Where the symbols take the points:
J177 ξ J842
J177 δ J582
J717 ξ J797
J717 δ J466
J556 ξ J209
J556 δ J271
J594 ξ J694
J594 δ J167
J644 ξ J800
J644 δ J897
J442 ξ J466
J442 δ J66
J754 ξ J925
J754 δ J503
J267 ξ J802
J267 δ J117
J210 ξ J897
J210 δ J413
J879 ξ J594
J879 δ J563
J347 ξ J786
J347 δ J571
J361 ξ J717
J361 δ J797
J201 ξ J498
J201 δ J88
J271 ξ J575
J271 δ J925
J575 ξ J611
J575 δ J953
J815 ξ J609
J815 δ J200
J659 ξ J103
J659 δ J897
J415 ξ J592
J415 δ J672
J393 ξ J921
J393 δ J195
J925 ξ J582
J925 δ J797
J694 ξ J996
J694 δ J592
J117 ξ J659
J117 δ J621
J996 ξ J415
J996 δ J656
J630 ξ J497
J630 δ J802
J34 ξ J800
J34 δ J630
J582 ξ J498
J582 δ J361
J195 ξ J694
J195 δ J788
J984 ξ J514
J984 δ J413
J621 ξ J434
J621 δ J103
J182 ξ J210
J182 δ J594
J398 ξ J802
J398 δ J667
J894 ξ J815
J894 δ J622
J921 ξ J182
J921 δ J879
J579 ξ J788
J579 δ J984
J897 ξ J267
J897 δ J879
J723 ξ J953
J723 δ J717
J497 ξ J586
J497 δ J575
J434 ξ J117
J434 δ J523
J308 ξ J754
J308 δ J308
J788 ξ J415
J788 δ J514
J667 ξ J271
J667 δ J667
J498 ξ J571
J498 δ J571
J537 ξ J953
J537 δ J209
J757 ξ J556
J757 δ J925
J563 ξ J815
J563 δ J474
J794 ξ J774
J794 δ J182
J786 ξ J201
J786 δ J757
J466 ξ J635
J466 δ J592
J317 ξ J879
J317 δ J800
J774 ξ J445
J774 δ J167
J609 ξ J630
J609 δ J200
J586 ξ J667
J586 δ J611
J672 ξ J324
J672 δ J466
J66 ξ J592
J66 δ J694
J635 ξ J393
J635 δ J529
J209 ξ J667
J209 δ J498
J611 ξ J47
J611 δ J537
J47 ξ J537
J47 δ J556
J239 ξ J532
J239 δ J815
J375 ξ J239
J375 δ J894
J103 ξ J523
J103 δ J532
J523 ξ J375
J523 δ J34
J953 ξ J617
J953 δ J347
J514 ξ J672
J514 δ J897
J797 ξ J757
J797 δ J842
J413 ξ J794
J413 δ J921
J656 ξ J984
J656 δ J579
J474 ξ J621
J474 δ J659
J617 ξ J556
J617 δ J786
J529 ξ J195
J529 δ J579
J503 ξ J797
J503 δ J177
J88 ξ J308
J88 δ J582
J800 ξ J879
J800 δ J267
J445 ξ J921
J445 δ J317
J324 ξ J210
J324 δ J445
J200 ξ J575
J200 δ J586
J622 ξ J200
J622 δ J575
J167 ξ J317
J167 δ J644
J532 ξ J34
J532 δ J609
J802 ξ J497
J802 δ J894
J842 ξ J442
J842 δ J393
J571 ξ J757
J571 δ J754
J592 ξ J529
J592 δ J996

In the rows, zero is written as 27.

The rows follow the links: the fewer symbols apart two points are, the more alike their rows tend to be.

Each row is also shifted at random along 2 hidden directions that mean nothing.

Some points, each with a row of numbers:
J571: [ 33  31  30  29  29  29  26  26  27  25  31  27  29  28  28  29  28  28  31  26  29  29  27  31  28  30  29  28  26  26  26  25  29  26  28  25  29  25  27  29  23  27]
J797: [ 27  29  31  25  29  29  31  24  24  26  23  28  30  29  26  27  25  24  31  23  27  30  25  29  28  25  28  27  27  31  31  27  26  29  28  26  28  25  27  29  26  27]
J754: [ 38  30  31  30  28  27  27  32  28  26  26  25  25  27  29  29  27  28  30  27  29  24  30  29  24  33  26  30  27  28  25  29  29  31  29  27  27  24  26  28  26  29]
J503: [ 12  30  29  31  28  30  30  26  24  26  24  27  27  29  28  30  25  25  32  23  27  29  25  30  25  28  26  26  29  33  27  26  24  29  28  24  28  24  25  26  26  30]
J532: [ 34  26  27  21  24  26  27  28  31  24  27  26  30  27  24  29  29  27  29  28  28  25  30  26  30  25  24  30  25  25  30  27  24  26  27  26  24  30  27  29  29  27]
J757: [ 33  31  31  30  28  27  25  27  26  25  28  27  28  29  30  27  27  27  30  24  27  29  28  30  28  30  28  26  24  28  25  28  30  27  26  28  28  23  28  28  25  25]
J271: [ 32  26  32  24  31  30  28  28  26  27  26  27  31  21  24  24  27  27  27  25  27  28  26  30  27  26  31  27  24  24  29  27  32  26  26  25  28  27  31  28  24  23]
J413: [ 20  25  23  29  28  25  31  29  26  27  28  27  22  29  25  28  26  27  25  25  25  28  28  27  25  28  27  26  27  29  26  25  26  24  29  33  28  28  24  28  26  30]
J592: [ 34  27  25  24  28  24  25  20  26  29  26  27  29  26  28  24  27  27  25  31  27  24  25  23  25  26  29  29  29  25  29  29  26  29  25  26  27  27  27  26  28  26]
J415: [ 16  28  23  25  29  25  27  19  27  30  30  27  29  27  27  26  27  28  26  30  27  26  23  25  25  26  30  29  30  24  29  26  25  27  26  26  29  27  26  26  26  27]
J523: [ 25  28  26  29  20  24  23  34  31  26  26  25  23  29  33  29  29  27  26  25  25  22  33  23  29  27  19  27  28  27  21  30  26  29  26  28  23  24  27  25  31  28]
J393: [ 33  26  26  24  29  25  29  21  23  29  23  28  28  28  25  24  24  24  26  27  27  27  24  25  25  25  29  28  28  30  32  29  25  30  28  29  28  27  26  28  28  26]
J267: [ 24  24  25  22  25  33  33  25  24  26  28  28  31  23  21  27  26  27  25  26  30  30  23  25  30  21  27  27  32  22  29  22  27  26  29  20  28  30  29  29  23  28]
J594: [ 47  24  24  29  24  25  24  29  26  28  25  27  22  27  28  25  26  27  22  30  27  25  29  24  25  29  24  25  26  28  23  28  28  28  28  31  26  30  26  26  30  27]
J317: [ 22  25  22  33  23  29  26  28  24  27  27  27  23  29  28  29  24  26  24  28  27  29  26  26  26  27  23  21  29  31  21  24  25  26  28  25  28  29  24  24  29  30]
J774: [ 28  23  23  29  25  29  30  27  24  26  27  28  24  29  24  28  25  26  25  27  27  31  25  28  26  26  26  24  27  30  27  23  26  25  29  29  28  31  24  27  26  28]
J445: [ 29  24  23  35  23  25  24  34  25  27  25  27  17  31  31  27  25  26  23  27  24  26  31  26  24  31  22  22  25  33  19  28  27  27  27  33  26  28  24  23  31  30]
J694: [ 28  27  24  25  27  26  25  19  25  30  28  27  30  26  27  25  26  27  26  31  28  26  23  24  25  25  29  27  29  26  29  27  25  28  26  24  28  28  26  25  27  26]
J498: [ 33  30  30  26  30  31  29  24  27  25  31  27  32  26  24  29  28  29  31  26  30  31  24  31  28  29  31  28  27  24  29  24  28  26  28  24  29  26  28  31  20  26]
J717: [ 30  29  31  30  27  25  25  27  25  27  22  27  24  30  31  26  26  24  28  23  24  26  29  26  27  27  26  26  25  32  27  32  27  30  25  30  25  22  27  25  31  25]
J474: [ 31  27  26  22  23  29  31  26  27  24  28  28  29  26  26  26  28  27  26  23  28  28  27  24  32  22  24  29  31  22  28  25  27  28  29  25  26  26  29  31  24  26]
J842: [ 31  28  30  26  28  28  29  23  24  27  22  28  28  28  27  26  24  24  29  24  27  27  25  27  26  25  27  28  27  31  31  29  25  31  27  27  27  25  27  27  28  27]
J117: [ 18  27  26  25  23  30  29  27  26  25  28  28  27  27  28  27  28  27  26  23  27  29  26  24  31  23  24  27  32  24  25  25  27  28  29  24  26  25  28  28  24  26]

From each start, follow one symbol. Which point do you reach?
Answers are names.
[ 30  24  24  25  28  28  34  26  25  25  28  29  25  27  21  26  26  27  24  26  27  31  26  27  27  26  28  27  27  26  30  23  26  25  30  32  29  31  26  31  23  28]
ξ	J897
[ 22  26  26  27  21  27  24  30  30  25  26  25  26  28  27  30  28  27  28  29  27  24  30  25  29  25  21  26  27  28  24  26  23  27  26  23  24  28  26  24  31  29]
ξ	J800
[ 16  25  29  27  30  30  27  29  26  29  26  27  28  22  25  26  25  27  26  26  26  28  25  29  24  26  29  25  27  26  25  26  31  26  25  23  28  27  29  24  26  26]
ξ	J271
[ 18  28  27  25  29  29  29  17  23  28  25  28  32  28  25  26  24  24  29  27  28  30  21  26  27  21  29  26  30  30  32  26  23  28  26  22  28  26  27  25  27  27]
δ	J66
[ 36  25  26  21  22  29  29  27  28  24  28  27  30  26  23  28  28  27  27  26  29  28  27  24  32  22  24  28  28  24  30  24  25  26  28  24  25  31  28  30  26  27]
ξ	J815
[ 45  30  29  27  28  26  25  29  29  25  30  26  28  26  29  29  29  29  29  28  30  26  29  29  27  32  28  29  26  24  25  28  30  28  28  27  27  26  27  30  24  26]
ξ	J498
[ 33  30  32  27  30  29  30  28  26  26  25  27  28  27  26  28  26  26  31  24  28  28  26  30  27  29  29  28  27  28  28  28  29  30  28  26  28  24  28  29  25  27]
δ	J797
[ 28  24  30  24  29  27  26  30  28  29  24  27  29  21  24  25  27  27  25  28  27  26  27  29  25  26  29  27  23  25  28  28  31  25  25  25  26  29  29  25  28  25]
δ	J611
[ 23  25  28  28  25  25  24  34  31  27  23  24  25  25  27  29  27  27  27  30  26  22  31  26  25  28  23  26  24  29  24  29  26  27  24  24  24  29  27  22  32  29]
ξ	J497
[  7  31  29  33  29  31  29  26  25  26  27  26  27  30  29  32  25  26  33  24  27  30  25  32  25  29  27  25  30  33  25  25  25  28  27  22  29  23  24  25  26  31]
ξ	J498
[ 26  25  28  21  27  27  28  26  30  25  27  26  32  25  20  29  28  27  30  30  29  26  27  28  28  24  28  29  24  26  33  25  23  24  26  23  25  31  27  28  28  27]
ξ	J630
[ 22  27  24  30  27  21  26  31  29  29  28  26  20  28  31  26  28  29  24  27  24  22  30  25  23  31  27  28  27  26  23  29  27  27  27  35  27  25  25  27  28  29]
ξ	J514
[ 42  23  31  19  29  27  28  30  29  27  24  26  31  20  21  25  27  27  26  30  28  25  27  28  26  26  30  31  23  23  32  29  30  27  26  25  25  32  30  28  27  24]
ξ	J586
